Here is a tiny trained network, its code and every weight. The questions are about switching its units off for an input and a class, where a switched-off unit gives its printed mean instead of its output.

import numpy as np


def w(rows, s, z=0):
    codes = np.array(rows[::2]) - 128.0
    scale = np.full(codes.shape[1], s)
    scale[-1] = z or s
    return codes * scale


def f(y):
    return y / 2 * (1 + np.tanh(0.7978845608 * (y + 0.044715 * y**3)))


def log_softmax(a):
    a = a - a.max(-1, keepdims=True)
    return a - np.log(np.exp(a).sum(-1, keepdims=True))


def net(x, mask):
    res = np.array(x, float).reshape(1, 5) / 4 @ E
    y = f(res @ A[0][:, :-1].T + A[0][:, -1])
    res = res + np.where(mask, y, B[0][:, -1]) @ B[0][:, :-1]
    return log_softmax(res[-1] @ U[:, :-1].T + U[:, -1])


A, B = {}, {}
E = w([
[87,130,102,94,56],'x0',
[108,109,215,141,130],'x1',
[84,207,113,93,254],'x2',
[98,149,88,201,88],'x3',
[120,201,120,101,82],'x4',
],0.0099)
A[0] = w([
[106,128,91,5,118,163],'N1',
[181,87,98,118,143,158],'N2',
[129,52,129,203,157,144],'N3',
[72,103,88,103,60,254],'N4',
[127,175,95,190,167,44],'N5',
[152,59,117,156,164,221],'N6',
[174,112,159,143,53,228],'N7',
[127,43,146,194,119,193],'N8',
[104,128,76,151,142,22],'N9',
[109,182,127,116,124,149],'N10',
[121,116,69,103,238,233],'N11',
[136,117,80,138,43,241],'N12',
[155,143,146,143,116,90],'N13',
],0.011,0.0031)
B[0] = w([
[109,156,97,208,189,194],'N1',
[207,155,174,83,100,165],'N2',
[185,180,114,201,141,195],'N3',
[83,193,126,229,97,213],'N4',
[93,97,93,108,169,163],'N5',
[133,255,73,174,19,195],'N6',
[103,79,89,90,37,219],'N7',
[96,179,50,129,74,209],'N8',
[71,119,158,94,138,139],'N9',
[52,85,127,124,213,159],'N10',
[142,77,33,89,141,254],'N11',
[49,175,150,161,64,237],'N12',
[155,81,162,87,122,128],'N13',
],0.0075,0.0092)
U = w([
[136,110,218,132,169,78],'0',
[143,123,44,130,115,242],'1',
[12,203,92,254,126,113],'2',
[49,114,45,142,218,126],'3',
[41,88,115,110,81,3],'4',
],0.0095,0.0031)

Each question gives the input, the list of numbers given to net, and the class t.
The units are the neurons (one row each of A and B). Each row of codes is followed by its name. A weight is (code - 128) times the scale printed after its matrix; where a second scale follows, it is the last column's (A, B and U).
mask holds one flag per neuron, in row order. A switched-off neuron (its flag False) gives its mean, the last column of its row in B, instead of its output. The means were averaged over made-up inputs and are rounded, as every weight is.
A unit's drop is (log p(t) with every unit on - log p(t) with that unit switched off) / (log p(t) with every unit on - log p(t) with every unit switched off).
The circuit of an input: a set's keep is (log p(t) with only the set's units on - log p(t) with every unit switched off) / (log p(t) with every unit on - log p(t) with every unit switched off). Starting from the 12 units with the biggest drops (on a tie, the unit counted first), units are removed one at a time, each time the one whose removal leaves the highest keep (on an exact tie, the one counted first), for as long as the keep stays at least 0.8.
units of the circuit, in order: the units of the circuit, biggest drop first
most important unit: the unit with the biggest drop
k most important neurons: the k neurons with the biggest drops, biggest first
drop when u is switched off: that unit's drop, to one decimal
input [-2,0,-7,0,4], class 4: units of the circuit, in order -> N7
input [5,-8,0,-4,-1], class 2: 2 most important neurons -> N1, N4
input [2,-6,4,1,6], class 3: units of the circuit, in order -> N6, N10, N12
input [-7,-2,7,-8,-7], class 1: units of the circuit, in order -> N6, N2, N11
input [5,-5,2,-5,-1], class 3: 3 most important neurons -> N6, N1, N12
input [0,4,7,6,-7], class 3: units of the circuit, in order -> N11, N4
input [-3,-3,0,-4,5], class 0: 2 most important neurons -> N8, N6
input [4,-6,-8,-2,7], class 2: 2 most important neurons -> N4, N12
input [-8,4,1,-7,-8], class 1: 2 most important neurons -> N11, N6
input [-1,-1,-6,-4,3], class 4: 2 most important neurons -> N7, N3
input [-3,0,-1,-5,6], class 0: drop when N11 is switched off -> 0.2
input [-1,2,2,-3,4], class 3: drop when N4 is switched off -> 0.1
input [-1,1,-6,1,8], class 4: drop when N11 is switched off -> -0.4
input [6,-4,-5,-2,-8], class 2: drop when N4 is switched off -> 0.1
input [-3,-7,1,-8,7], class 3: most important unit -> N1
